Below are the code and all the weights of a small trained network. Each question names an input and a class and asks about switching units off, where a switched-off unit gives its printed mean instead of its output.

import numpy as np


def w(rows, s, z=0):
    codes = np.array(rows[::2]) - 128.0
    scale = np.full(codes.shape[1], s)
    scale[-1] = z or s
    return codes * scale


def norm(h):
    return h / np.sqrt((h * h).mean(-1, keepdims=True) + 1e-5)


def f(y):
    return y / 2 * (1 + np.tanh(0.7978845608 * (y + 0.044715 * y**3)))


def log_softmax(a):
    a = a - a.max(-1, keepdims=True)
    return a - np.log(np.exp(a).sum(-1, keepdims=True))


def net(x, mask):
    res = np.array(x, float).reshape(1, 6) / 4 @ E
    u = 0
    for l in range(4):
        y = f(norm(res) @ A[l][:, :-1].T + A[l][:, -1])
        res = res + np.where(mask[u : u + 3], y, B[l][:, -1]) @ B[l][:, :-1]
        u += 3
    return log_softmax(norm(res)[-1] @ U[:, :-1].T + U[:, -1])


A, B = {}, {}
E = w([
[130,126,131],'x0',
[122,132,129],'x1',
[74,213,158],'x2',
[195,202,3],'x3',
[46,100,60],'x4',
[123,128,128],'x5',
],0.0034)
A[0] = w([
[104,61,142,35],'0.n0',
[55,24,143,153],'0.n1',
[253,158,227,252],'0.n2',
],0.0064,0.0012)
B[0] = w([
[209,134,178,142],'0.n0',
[199,95,143,228],'0.n1',
[3,26,29,251],'0.n2',
],0.0047,0.0027)
A[1] = w([
[76,142,214,204],'1.n0',
[152,57,137,252],'1.n1',
[219,255,102,113],'1.n2',
],0.005,0.0034)
B[1] = w([
[129,164,33,203],'1.n0',
[79,157,9,252],'1.n1',
[148,143,253,143],'1.n2',
],0.0045,0.0031)
A[2] = w([
[113,89,202,6],'2.n0',
[90,50,247,142],'2.n1',
[81,78,253,144],'2.n2',
],0.0068,0.0016)
B[2] = w([
[183,169,1,2],'2.n0',
[183,240,7,233],'2.n1',
[163,229,156,178],'2.n2',
],0.0068,0.0007)
A[3] = w([
[144,206,157,193],'3.n0',
[254,161,243,190],'3.n1',
[92,77,75,4],'3.n2',
],0.006,0.0013)
B[3] = w([
[96,82,127,171],'3.n0',
[114,130,3,78],'3.n1',
[66,100,79,251],'3.n2',
],0.0048,0.0014)
U = w([
[80,103,61,145],'0',
[143,122,133,210],'1',
[133,130,93,174],'2',
[241,239,40,116],'3',
[72,95,84,93],'4',
[105,107,102,133],'5',
[213,95,228,40],'6',
[254,120,253,10],'7',
],0.0097,0.011)

Each question gives the input, the list of numbers given to net, and the class t.
The units are the neurons (one row each of A and B). Each row of codes is followed by its name. A weight is (code - 128) times the scale printed after its matrix; where a second scale follows, it is the last column's (A, B and U).
mask holds one flag per neuron, layer by layer. A switched-off neuron (its flag False) gives its mean, the last column of its row in B, instead of its output. The means were averaged over made-up inputs and are rounded, as every weight is.
A unit's drop is (log p(t) with every unit on - log p(t) with that unit switched off) / (log p(t) with every unit on - log p(t) with every unit switched off).
The circuit of an input: a set's keep is (log p(t) with only the set's units on - log p(t) with every unit switched off) / (log p(t) with every unit on - log p(t) with every unit switched off). Starting from all 12 units, units are removed one at a time, each time the one whose removal leaves the highest keep (on an exact tie, the one counted first), for as long as the keep stays at least 0.8.
circuit, biggest first: the units of the circuit, biggest drop first
top k neurons: the k neurons with the biggest drops, biggest first
drop of u: that unit's drop, to one decimal
input [5,8,-5,-1,-8,7], class 0: circuit, biggest first -> (0.n2)
input [6,-7,-6,-6,-8,8], class 0: circuit, biggest first -> (0.n2 2.n1)
input [5,-4,7,-4,-8,8], class 0: top 2 neurons -> (0.n2 1.n0)
input [3,-1,6,-5,-7,-2], class 0: top 2 neurons -> (0.n2 1.n0)
input [5,-6,-1,-7,-1,-6], class 3: top 2 neurons -> (2.n1 2.n2)
input [1,2,-5,-6,-8,3], class 0: top 2 neurons -> (0.n2 1.n1)
input [-2,-6,-5,-7,-1,-2], class 3: top 3 neurons -> (2.n1 2.n2 0.n0)
input [-4,-6,-2,-5,-7,8], class 4: top 2 neurons -> (0.n2 1.n1)
input [-4,0,-6,0,-8,4], class 0: drop of 0.n2 -> 0.4
input [3,6,-1,-8,-7,-8], class 3: drop of 2.n1 -> 1.0
input [1,4,-3,-6,-1,1], class 3: drop of 0.n1 -> 0.1
